Rows with their classes:
[ -4.2  -2.6   3.5  -5.1  -9.8   8.9   1.1  13.7  -2.5  -1.6  -1.3   6.8
 -10.6  -9.2 -16.0   4.7   0.2 -31.6 -25.4  -2.6   9.9  -9.4 -19.3 -11.9
  -1.6  -7.3  -8.5  17.7   0.4  -4.3   4.8 -10.2   9.8 -19.0  -1.8   7.2
   6.7  -0.6   5.7  12.0  -0.9   3.5 -19.8   6.8   9.0   3.8  -1.0   0.5
  -0.4  -6.2   3.9   3.7   3.4   8.9   9.2  -8.8  -4.4  -8.6  -5.1  -5.7
   8.3 -20.3   2.2  -0.8  16.1  -7.9   3.2   3.2  22.0 -16.3   3.6  -1.4
   2.4]
A
[ -6.2  13.7  -2.1  -1.9   0.9   7.4   0.7   4.4   4.7  -8.5 -30.3 -15.5
  11.9  17.1  -9.3  15.0   8.8  -3.5  -8.9   7.1  -9.1   7.9 -21.8  24.8
  13.2 -11.0  13.8 -21.7   6.8   3.7   4.5  -2.0  -1.0 -13.4 -12.6   5.4
 -16.0  29.8  -6.0  -1.5 -13.7   2.4 -11.6  -1.3  -4.2 -13.1 -10.8  -4.0
 -15.4  -3.6   5.2  -3.2  11.6 -10.4 -12.8  -2.2 -21.8  -5.1   5.1 -10.9
  18.6   7.6   1.9   3.1  -3.7  -5.4 -17.4  15.6   0.9 -14.0  14.4  -1.7
  -9.8]
B
[ -7.4   2.5   9.0   4.6   2.7  -5.7  -8.0   6.4  -3.5 -13.2 -19.8   2.1
  17.4   6.9  -9.4  -1.2   7.4 -12.8 -13.3  10.4  -3.1 -15.9  -0.6  29.8
   5.2  -9.3   3.0  -7.4  10.3  -5.1  13.2  11.9   1.4   2.4  -3.0   8.8
  -2.9  14.1  13.2  -8.4  -4.7  -2.1 -12.0  13.9  -1.9  -7.3 -19.7  -0.6
  16.5 -11.0  -3.6   9.5  11.0   2.8   4.4 -15.1  21.4  -6.0   4.8  -6.1
   2.9  -9.8 -11.6   3.0  14.7  -4.6  -5.6   4.1  14.8 -14.9  11.6  11.3
 -11.6]
A
[ -7.1 -17.6  -3.4   1.6  -0.7  12.8  -6.5   6.5  20.7   7.6 -43.9   4.2
   8.2 -19.3  17.9  16.1 -11.7  -7.9 -10.1  -5.5  10.3   6.2 -11.1   5.6
  11.4   0.5  13.2   5.2  -6.4  -8.4  -7.9 -18.5  16.5  -8.3   2.5 -10.0
   2.6  31.4  -2.7   1.1  -5.0  -3.5  -6.9  16.4 -19.3  15.2 -14.9   0.1
  47.7  -7.6   6.1   0.3  30.8  21.3  13.6  -7.7   2.8  -1.3  25.2  24.5
   3.1   0.7  -6.0   2.0   6.7   2.3  -9.0  11.5  31.3 -36.4  10.9  16.1
  35.3]
Q
[ -9.8  -6.2   8.0  10.4  -0.7  -0.7 -10.1   6.1   0.9  -3.1  10.8   3.6
  21.6   1.5  -1.1  10.5   8.3 -10.9   4.5  10.4   0.8 -23.8   2.6  26.7
  -1.9   4.5   1.8  10.8  12.1   5.9  -3.2  -3.9 -30.7   2.8   4.0  -8.5
 -20.2 -16.5   2.8  12.7  -2.9   6.3  -3.7   2.9   0.4  -3.5   4.5 -17.7
  17.7  18.3 -24.3  -3.1  -1.8 -16.1  -2.7 -21.7  15.2  -1.6  11.1  -5.7
  13.6  -3.5   4.6  -7.9  -3.2  10.4  -1.0  -1.6   7.8  -8.3  -1.4   1.8
   1.8]
D
[-14.0  -8.7  -1.2   7.6  -0.6 -18.1  13.6  17.5   4.7   0.7 -33.6  -3.2
  14.6   2.0  21.5  18.4  -5.0  -6.5  -8.5   6.7   4.1   7.5   4.5  11.1
  -5.7  -3.9  24.5 -20.7   8.0  -3.9   0.9 -18.1  -0.2   3.6  13.1  -2.0
 -13.9  16.6 -11.3 -10.3   2.0 -14.3  -6.7  16.7 -16.8  -4.6  -8.0   8.4
  10.1 -15.1   6.3   8.0  23.7  10.7  -5.5   1.2 -11.0 -11.2  23.1  18.2
  -0.4   1.7   4.2  -0.8   6.2  -3.4 -30.0   6.3  13.6 -13.2  -9.8  15.2
  20.9]
V
[ -6.2 -17.1   5.4   3.9  -6.6   3.7  -9.2  14.7   9.9   1.7   2.3   5.0
  25.9 -12.0   6.2  24.2  11.8   3.2  -0.4  22.3  10.1   2.1 -12.4  10.5
  -8.9   3.1  -1.1   6.7  -2.1  -1.3   2.8 -13.0 -25.8   4.2   3.8 -17.0
 -11.2 -10.5  -1.2  21.4  -1.8   5.3 -17.3  -3.1   0.2  -2.1  -1.1   4.0
  16.1  14.3 -17.3  -5.2  14.3   5.6  -0.9 -14.2   5.5  -4.9   5.0  -0.6
  19.5  -1.0   2.2  -7.3  -3.8  11.6  -7.2  -3.1  12.7 -19.6   3.4   6.3
  16.3]
D
[-10.5  -8.8   9.1  -2.9 -11.0  -0.9 -13.7  11.0   5.6   7.2   9.5   9.3
  15.2   1.1  -7.8  26.6   5.5   0.4  -3.7   1.4  11.6 -14.8  -9.7   7.3
  -5.2  -5.6 -11.3  19.1   7.3   7.1  10.6  -6.4 -18.5 -14.4   3.5 -69.1
   1.1 -17.8   6.7  25.6  -6.6   4.0 -13.6   0.9  11.2   2.3  -0.1   2.1
  14.9  12.5 -13.4  -7.4  -5.0  11.2  -2.8  -7.2   8.1  -4.6   1.6  -3.2
  20.6 -12.5  -2.5  -9.6   5.7  -3.8   5.2  10.5  19.0 -32.2   6.0   2.4
   6.3]
D
[  2.4  -7.7  -7.7   6.1   8.5  -7.4  17.7   7.5  15.7   1.1 -13.8  -2.5
  17.4   1.8  21.8   6.1  -8.3  -9.7  -2.5  -2.7  10.9   0.4 -11.3  18.8
   0.2  -1.5  20.1 -14.7   0.1   4.3  -5.7  -2.5   2.6  -6.9   5.0   3.6
 -15.4  22.7 -15.3 -12.9  -3.4 -14.1  12.3  10.7 -13.8  -0.5  -0.7   0.3
  13.9   0.1   2.1  -5.1   1.5   0.6 -21.0  -5.4  -4.5  -6.8  21.3  16.4
  11.2   8.9   8.6 -11.9  -1.5  12.8 -18.4  10.4   9.3 -11.2   9.5   5.6
   1.8]
V
[ -9.9  -1.4   8.1  14.7   1.7   7.4  -9.0  28.5  -7.9 -13.3 -29.5  -8.6
   5.9   0.1   9.6  -2.7  -4.4  -3.5  -6.0  10.6   6.0 -25.6  -3.4  25.2
   6.9  -5.5   6.9   6.4  -2.7  -3.5   6.0  -8.2 -17.4  -3.8 -16.7   6.5
 -14.5  -3.8  -4.7   0.8  -1.2 -17.6 -14.7  12.3  -5.8  -2.1   7.5  -1.1
  20.6  -3.4  -1.5  -5.9   7.2  10.1   3.2 -10.1   4.6  -9.4  24.3   1.3
  -0.6 -20.6  -5.4  -3.5  -3.0   7.4   3.3   7.0  22.2  -9.4  -0.4  14.4
   0.9]
A
[ -5.6   5.6  12.9  -4.1  -9.7  -3.1  -8.3  13.3  -4.7  -3.5  -8.1   1.0
  -3.6  15.2  -8.5  -0.8  -4.5 -16.7  -7.1   3.8  -0.3  -8.4  -0.8   9.0
  -7.1  -8.0   0.6  -2.1   3.7 -11.8  11.4  -5.7   0.9  -8.2  -8.6   8.7
  -3.3   3.5   3.7   5.3  -4.2  -8.1 -14.3   9.2   8.3  -0.1   3.9   5.5
  10.5  -9.0   7.5   2.6   5.5   4.0  10.7   0.1  -3.8  -9.8   3.7  -3.1
   2.2 -18.7  -5.6   0.7  -1.3  -4.5  -2.0   8.0   8.1   3.1   5.7   0.1
  -5.3]
A
[-16.1  14.8   9.4  -4.1  -1.2 -14.9  -8.9  11.8   0.9 -12.5 -51.7  -9.2
   7.5  14.7  12.6  -5.9 -12.2 -13.0 -14.4  -7.7  -8.3 -18.8  -5.2  45.4
  13.9 -11.0  18.8 -36.9  15.7   2.9   6.1   4.5 -19.5   5.9 -15.7   2.7
 -24.6  31.1 -16.9 -13.8  13.2 -18.1 -11.2   8.2   4.1  -0.1  -2.8  10.9
  28.7 -11.6   1.7 -11.1   8.1  -3.3 -10.5  10.9  -5.9 -13.0  10.5  10.5
   5.1 -30.5 -17.8  14.1  -7.4  17.0   1.0  26.3  24.4   5.6  23.5  15.2
 -16.9]
C
